Below are the code and all the weights of a small trained network. Each question names an input and a class and asks about switching units off, where a switched-off unit gives its printed mean instead of its output.

import numpy as np


def w(rows, s, z=0):
    codes = np.array(rows[::2]) - 128.0
    scale = np.full(codes.shape[1], s)
    scale[-1] = z or s
    return codes * scale


def f(y):
    return y / 2 * (1 + np.tanh(0.7978845608 * (y + 0.044715 * y**3)))


def log_softmax(a):
    a = a - a.max(-1, keepdims=True)
    return a - np.log(np.exp(a).sum(-1, keepdims=True))


def net(x, mask):
    res = np.array(x, float).reshape(1, 2) / 4 @ E
    y = f(res @ A[0][:, :-1].T + A[0][:, -1])
    res = res + np.where(mask, y, B[0][:, -1]) @ B[0][:, :-1]
    return log_softmax(res[-1] @ U[:, :-1].T + U[:, -1])


A, B = {}, {}
E = w([
[150,179,146,204,2,238,210,85,215,158],'x0',
[229,169,63,15,42,110,247,48,88,181],'x1',
],0.0099)
A[0] = w([
[122,95,91,112,132,68,113,133,67,131,38],'N1',
[52,129,187,171,125,155,108,197,127,126,228],'N2',
[122,70,97,89,158,76,96,165,103,65,254],'N3',
[198,166,113,64,94,114,148,148,126,168,51],'N4',
[105,177,160,167,122,191,153,86,165,117,58],'N5',
[89,80,144,189,135,125,75,148,199,139,67],'N6',
[147,157,3,117,129,127,182,133,91,203,236],'N7',
[160,151,166,169,92,204,142,155,156,144,239],'N8',
[86,95,191,143,126,149,104,171,128,122,31],'N9',
[139,148,109,157,120,168,167,87,177,120,46],'N10',
[122,109,110,114,136,80,113,151,67,138,45],'N11',
],0.011,0.0074)
B[0] = w([
[127,94,208,150,131,92,139,108,100,72,172],'N1',
[142,193,128,71,150,128,90,174,142,138,227],'N2',
[71,103,86,118,169,173,156,152,136,71,251],'N3',
[139,183,185,115,74,66,106,169,144,109,195],'N4',
[81,136,170,144,141,149,148,107,86,56,178],'N5',
[161,151,136,111,86,60,104,142,124,160,191],'N6',
[109,166,104,74,114,108,74,185,145,151,245],'N7',
[75,72,70,107,143,150,141,127,81,75,225],'N8',
[182,172,239,188,22,43,163,136,138,141,164],'N9',
[129,100,195,171,125,87,173,112,93,67,172],'N10',
[92,121,251,232,123,52,190,76,100,83,166],'N11',
],0.013,0.016)
U = w([
[148,193,161,120,102,98,106,185,146,152,100],'0',
[89,113,152,165,141,141,173,129,113,81,110],'1',
[89,136,8,87,168,192,92,181,148,151,254],'2',
[135,120,139,162,134,141,148,113,143,163,98],'3',
[137,152,90,158,160,156,123,82,140,174,93],'4',
],0.014,0.008)

Each question gives the input, the list of numbers given to net, and the class t.
The units are the neurons (one row each of A and B). Each row of codes is followed by its name. A weight is (code - 128) times the scale printed after its matrix; where a second scale follows, it is the last column's (A, B and U).
mask holds one flag per neuron, in row order. A switched-off neuron (its flag False) gives its mean, the last column of its row in B, instead of its output. The means were averaged over made-up inputs and are rounded, as every weight is.
A unit's drop is (log p(t) with every unit on - log p(t) with that unit switched off) / (log p(t) with every unit on - log p(t) with every unit switched off).
The circuit of an input: a set's keep is (log p(t) with only the set's units on - log p(t) with every unit switched off) / (log p(t) with every unit on - log p(t) with every unit switched off). Starting from all 11 units, units are removed one at a time, each time the one whose removal leaves the highest keep (on an exact tie, the one counted first), for as long as the keep stays at least 0.8.
units of the circuit, in order: the units of the circuit, biggest drop first
k most important neurons: the k neurons with the biggest drops, biggest first
drop when u is switched off: that unit's drop, to one decimal
input [6,-8], class 0: units of the circuit, in order => N2
input [3,-2], class 2: 3 most important neurons => N11, N1, N9
input [1,-3], class 2: 2 most important neurons => N4, N11
input [-8,6], class 1: 2 most important neurons => N3, N11
input [7,-7], class 0: 3 most important neurons => N2, N6, N3
input [-7,-8], class 0: 3 most important neurons => N2, N6, N9
input [-3,3], class 2: 2 most important neurons => N9, N10
input [-3,1], class 2: 2 most important neurons => N9, N10
input [-3,-5], class 0: 2 most important neurons => N9, N8
input [5,4], class 1: 2 most important neurons => N8, N10
input [-7,-7], class 0: 4 most important neurons => N2, N6, N9, N8
input [6,5], class 1: 4 most important neurons => N8, N10, N2, N5
input [-2,-5], class 0: 2 most important neurons => N9, N8
input [7,6], class 1: units of the circuit, in order => N10
input [1,2], class 2: drop when N11 is switched off => 0.1
input [-4,-7], class 0: drop when N9 is switched off => 0.3
input [-6,3], class 1: drop when N11 is switched off => 0.2
